Below is a small trained network, with its code and all its weights. Each question gives an input and a class and asks what happens when units are switched off, that is, made to give their printed mean instead of their output.

import numpy as np


def w(rows, s, z=0):
    codes = np.array(rows[::2]) - 128.0
    scale = np.full(codes.shape[1], s)
    scale[-1] = z or s
    return codes * scale


def f(y):
    return np.maximum(y, 0)


def log_softmax(a):
    a = a - a.max(-1, keepdims=True)
    return a - np.log(np.exp(a).sum(-1, keepdims=True))


def net(x, mask):
    res = np.array(x, float).reshape(1, 4) / 4 @ E
    y = f(res @ A[0][:, :-1].T + A[0][:, -1])
    res = res + np.where(mask, y, B[0][:, -1]) @ B[0][:, :-1]
    return log_softmax(res[-1] @ U[:, :-1].T + U[:, -1])


A, B = {}, {}
E = w([
[116,58,112,177,11,190],'x0',
[180,110,255,103,130,160],'x1',
[229,133,61,125,155,184],'x2',
[63,196,136,123,160,235],'x3',
],0.0061)
A[0] = w([
[121,104,122,122,58,170,113],'N1',
[159,128,189,131,117,147,84],'N2',
[103,145,133,121,129,181,114],'N3',
[75,159,104,120,152,180,116],'N4',
[124,157,140,114,188,102,104],'N5',
[97,136,55,130,122,108,107],'N6',
[140,139,156,131,121,133,254],'N7',
[22,130,201,142,116,70,96],'N8',
[158,138,100,128,133,150,99],'N9',
[72,157,164,119,157,227,115],'N10',
[76,114,156,122,114,94,128],'N11',
[171,106,232,105,128,159,90],'N12',
[105,144,132,119,139,166,104],'N13',
[143,141,151,131,120,130,109],'N14',
[153,119,204,135,128,148,150],'N15',
[140,167,143,126,206,82,121],'N16',
[121,90,126,150,16,187,106],'N17',
[201,74,131,116,89,11,95],'N18',
[77,134,42,138,128,96,140],'N19',
[242,129,77,133,172,191,99],'N20',
[133,169,142,106,197,89,118],'N21',
[130,143,133,125,141,117,112],'N22',
],0.013,0.0064)
B[0] = w([
[111,90,171,129,162,172,188],'N1',
[58,180,82,162,165,142,172],'N2',
[166,133,150,168,121,106,174],'N3',
[178,137,99,193,123,94,195],'N4',
[102,107,164,152,160,186,186],'N5',
[102,148,45,122,180,121,191],'N6',
[248,34,87,18,160,53,253],'N7',
[144,191,109,79,39,234,244],'N8',
[120,147,107,120,97,168,156],'N9',
[210,131,128,216,109,83,230],'N10',
[168,139,108,86,85,166,195],'N11',
[42,171,3,159,172,128,222],'N12',
[149,143,128,173,122,126,160],'N13',
[110,135,102,135,134,130,142],'N14',
[116,121,44,95,160,93,215],'N15',
[105,82,183,136,175,182,217],'N16',
[110,95,202,130,212,218,229],'N17',
[220,157,129,251,105,107,249],'N18',
[124,125,23,90,190,90,227],'N19',
[132,178,105,79,32,229,238],'N20',
[110,77,166,141,170,194,212],'N21',
[119,123,132,140,134,151,142],'N22',
],0.024,0.0065)
U = w([
[208,131,134,254,102,83,129],'0',
[92,39,185,131,185,191,130],'1',
[139,186,111,50,24,185,132],'2',
[69,154,38,118,186,71,114],'3',
[179,46,133,25,120,38,254],'4',
[92,129,159,126,85,89,99],'5',
[82,117,172,102,86,69,103],'6',
[85,139,162,132,95,76,104],'7',
],0.0067,0.0077)

Each question gives the input, the list of numbers given to net, and the class t.
The units are the neurons (one row each of A and B). Each row of codes is followed by its name. A weight is (code - 128) times the scale printed after its matrix; where a second scale follows, it is the last column's (A, B and U).
mask holds one flag per neuron, in row order. A switched-off neuron (its flag False) gives its mean, the last column of its row in B, instead of its output. The means were averaged over made-up inputs and are rounded, as every weight is.
A unit's drop is (log p(t) with every unit on - log p(t) with that unit switched off) / (log p(t) with every unit on - log p(t) with every unit switched off).
unit that matters most: the unit with the biggest drop
top k neurons: the k neurons with the biggest drops, biggest first
drop when u is switched off: that unit's drop, to one decimal
input [-7,-2,-5,7], class 0: top 2 neurons -> (N10, N4)
input [7,-4,-2,5], class 1: unit that matters most -> N17
input [4,-3,6,-5], class 2: top 2 neurons -> (N20, N10)
input [-4,-5,-1,6], class 0: top 2 neurons -> (N10, N4)
input [8,6,-5,4], class 1: top 2 neurons -> (N17, N1)
input [-4,2,1,3], class 1: top 2 neurons -> (N18, N21)
input [2,-1,4,-3], class 2: top 3 neurons -> (N20, N10, N4)
input [-4,7,-8,-4], class 2: top 3 neurons -> (N8, N11, N19)
input [-5,1,-2,5], class 0: top 4 neurons -> (N10, N17, N4, N1)
input [0,6,4,-3], class 3: top 2 neurons -> (N12, N8)
input [3,1,-5,-4], class 2: top 3 neurons -> (N8, N10, N11)
input [-5,-6,7,6], class 2: top 3 neurons -> (N20, N18, N12)
input [-8,5,-1,6], class 1: top 3 neurons -> (N21, N16, N18)
input [-4,0,1,3], class 1: unit that matters most -> N18
input [-1,-4,5,1], class 2: top 3 neurons -> (N20, N12, N15)
input [8,-2,2,-7], class 1: top 3 neurons -> (N17, N1, N10)
input [-4,3,-3,-1], class 1: drop when N10 is switched off -> 0.1
input [3,4,-2,0], class 3: drop when N2 is switched off -> 0.2
input [-7,-5,-8,-3], class 2: drop when N11 is switched off -> 0.7
input [3,8,1,4], class 3: unit that matters most -> N12
input [-6,7,-1,-2], class 3: drop when N12 is switched off -> 3.2
